Rows, each with its class:
[-17, -12, -12, 7, -5, -27, 7, -48, 13, 9, -33, 24, -10, 13, -12, -3, 56, -4, -12, 13, -23, 8, -4, -16, 35, 5, -23] -> S
[19, 15, 10, -4, -2, 12, 3, 32, -4, -1, 19, 7, 0, -18, 7, -5, -33, 1, 2, -12, 26, 0, 6, 5, -3, 2, 13] -> S
[-9, 3, 7, -1, 1, 7, 10, 45, 0, 4, 22, -16, -2, 5, 7, 3, -22, -1, -1, -9, 7, -7, 16, -6, -6, 4, 1] -> S
[5, -6, 15, 4, -5, 23, 15, 44, 13, 20, 6, 9, -10, 5, 11, -1, -1, -10, 7, -7, 67, -8, 10, 0, -2, 0, -9] -> S
[-13, 7, -8, 3, -8, -3, 17, -16, 0, 4, -5, -2, 2, -11, 1, 11, 3, 15, 0, 4, 4, 13, -2, -2, 6, 1, -10] -> X
[8, 0, 0, 7, -3, 11, 1, -12, 4, 2, -9, 8, -1, 7, -1, -7, 4, 15, -2, 15, 0, -6, -8, 6, 1, -2, -4] -> X
[-51, -14, 6, 17, -19, -17, 15, -62, 28, -12, -19, 8, -12, 13, -6, 2, 60, 105, 0, 5, -6, 8, 3, 5, 22, 3, -47] -> S
[16, 17, 8, -1, 1, 3, -5, 9, -4, 14, 6, -2, 0, -5, -30, -5, -15, -1, 1, -10, 4, -8, 5, 6, -2, 0, 0] -> S
[-29, 3, 1, -1, -11, 13, -1, -17, 12, 7, -7, -5, -1, 5, -5, -2, 13, 10, -12, -2, -8, 11, 1, -8, 10, -3, -20] -> X
[-58, 12, -6, -15, -3, 14, 8, -5, 7, 18, -14, 5, -3, 7, 7, -2, 36, -6, 29, 11, 9, 8, -14, 5, -4, -5, -14] -> X
[-4, 8, -13, 4, -18, 8, 15, -40, 5, -4, -20, 16, 6, 9, -2, 7, 23, 33, 2, 3, 5, -19, -9, 2, -10, 5, -41] -> X
[-62, 13, -4, 13, -24, 34, 13, -9, 25, 12, -52, 3, -15, 10, 29, -21, 54, 5, 8, -3, 29, 0, -16, 1, 13, 4, -60] -> X
[32, 0, -6, 13, -8, -14, -4, -22, 10, -9, -12, 9, 1, 3, -14, 6, 14, 26, -5, 9, -15, -5, 8, 7, 19, 7, -26] -> S
[71, 4, -17, 2, 3, -7, 1, 10, -10, -20, -13, 15, 10, -7, -11, -1, 3, 20, 2, 0, -14, -7, 15, 16, 15, 1, -19] -> S
[-50, 12, -1, -3, -13, -13, 5, -14, 2, 23, 2, 7, 7, 9, 10, 7, 55, 4, 2, 15, -9, -10, 6, 19, 16, 2, -3] -> X
[54, 3, -38, 0, -15, 1, 2, -16, 9, -4, -13, -3, 8, -28, -18, -13, 18, 22, -4, 12, -21, 6, 6, 10, 22, 2, -31] -> S
[-40, -9, -7, -1, -12, -8, -2, -24, -7, 14, -19, -10, -8, 9, 5, 1, 12, 19, -11, 8, 0, -19, 6, -15, 28, 8, -15] -> X
[-10, -10, -20, 8, -10, -23, 1, -20, 18, 5, -27, 3, 3, 11, -10, 0, 30, 14, -3, 9, -23, -10, 1, 0, 17, -4, -42] -> S
[89, -7, 4, 10, 4, -4, 24, 32, -9, -16, 7, -2, -5, 5, -4, 3, -22, 25, 7, -13, -8, -4, 9, 24, 16, 3, -18] -> S
[-38, -15, 4, 3, 0, -1, 2, -5, 18, 10, 0, 2, -1, 7, 17, -9, 28, 0, -15, 16, -5, 25, -11, -6, 0, -9, -5] -> X
[53, -4, -10, -5, 9, -2, -3, 2, -10, -7, -15, 3, 3, -6, -16, -6, -1, 21, -11, 10, -5, 2, 3, 2, 15, 7, -23] -> S
[-51, 0, -1, 6, -18, 13, 18, -11, 33, -6, -27, 1, 3, 16, 31, -19, 68, 26, 8, -1, 0, 20, 2, -1, 19, 0, -53] -> X
[-1, -10, -3, -4, -4, -5, 5, -21, 13, 11, 1, 6, 1, 1, 8, 3, 7, 4, 1, 10, 1, -6, -1, 3, 2, 10, -18] -> S
[19, -14, -5, 13, -11, -12, -8, -21, -30, -8, 23, -3, -1, 11, -1, 16, 13, 22, -2, 26, -15, -8, 6, 1, -8, 1, 7] -> X
[52, -9, -8, -4, -3, 9, -16, 11, -32, 16, -22, 7, 2, -13, -17, 1, -29, -6, -7, 10, -17, -11, 1, 11, 5, -9, 19] -> S
[-4, 2, -7, 8, -5, 8, 6, 11, 16, -3, -3, 8, 11, -2, 15, -7, 16, 10, 0, 13, 6, 17, -2, -5, 10, -2, -5] -> X
[15, -12, -11, 18, -13, -15, 15, -13, 12, -9, -15, 17, 5, 3, -2, -3, 37, 15, -3, 6, -11, -1, 2, 9, 16, -2, -37] -> S
[78, -6, 0, -10, 1, 2, 7, 19, -8, -3, 10, 7, 12, -13, -9, -5, -29, 21, -2, -9, -5, -7, 6, 15, 4, -1, -2] -> S
[34, -7, -2, -6, 18, 13, -8, 24, -18, -16, 18, 4, 6, -12, -21, 18, -41, -28, -3, 5, -17, -2, 9, -9, -9, 0, 40] -> S
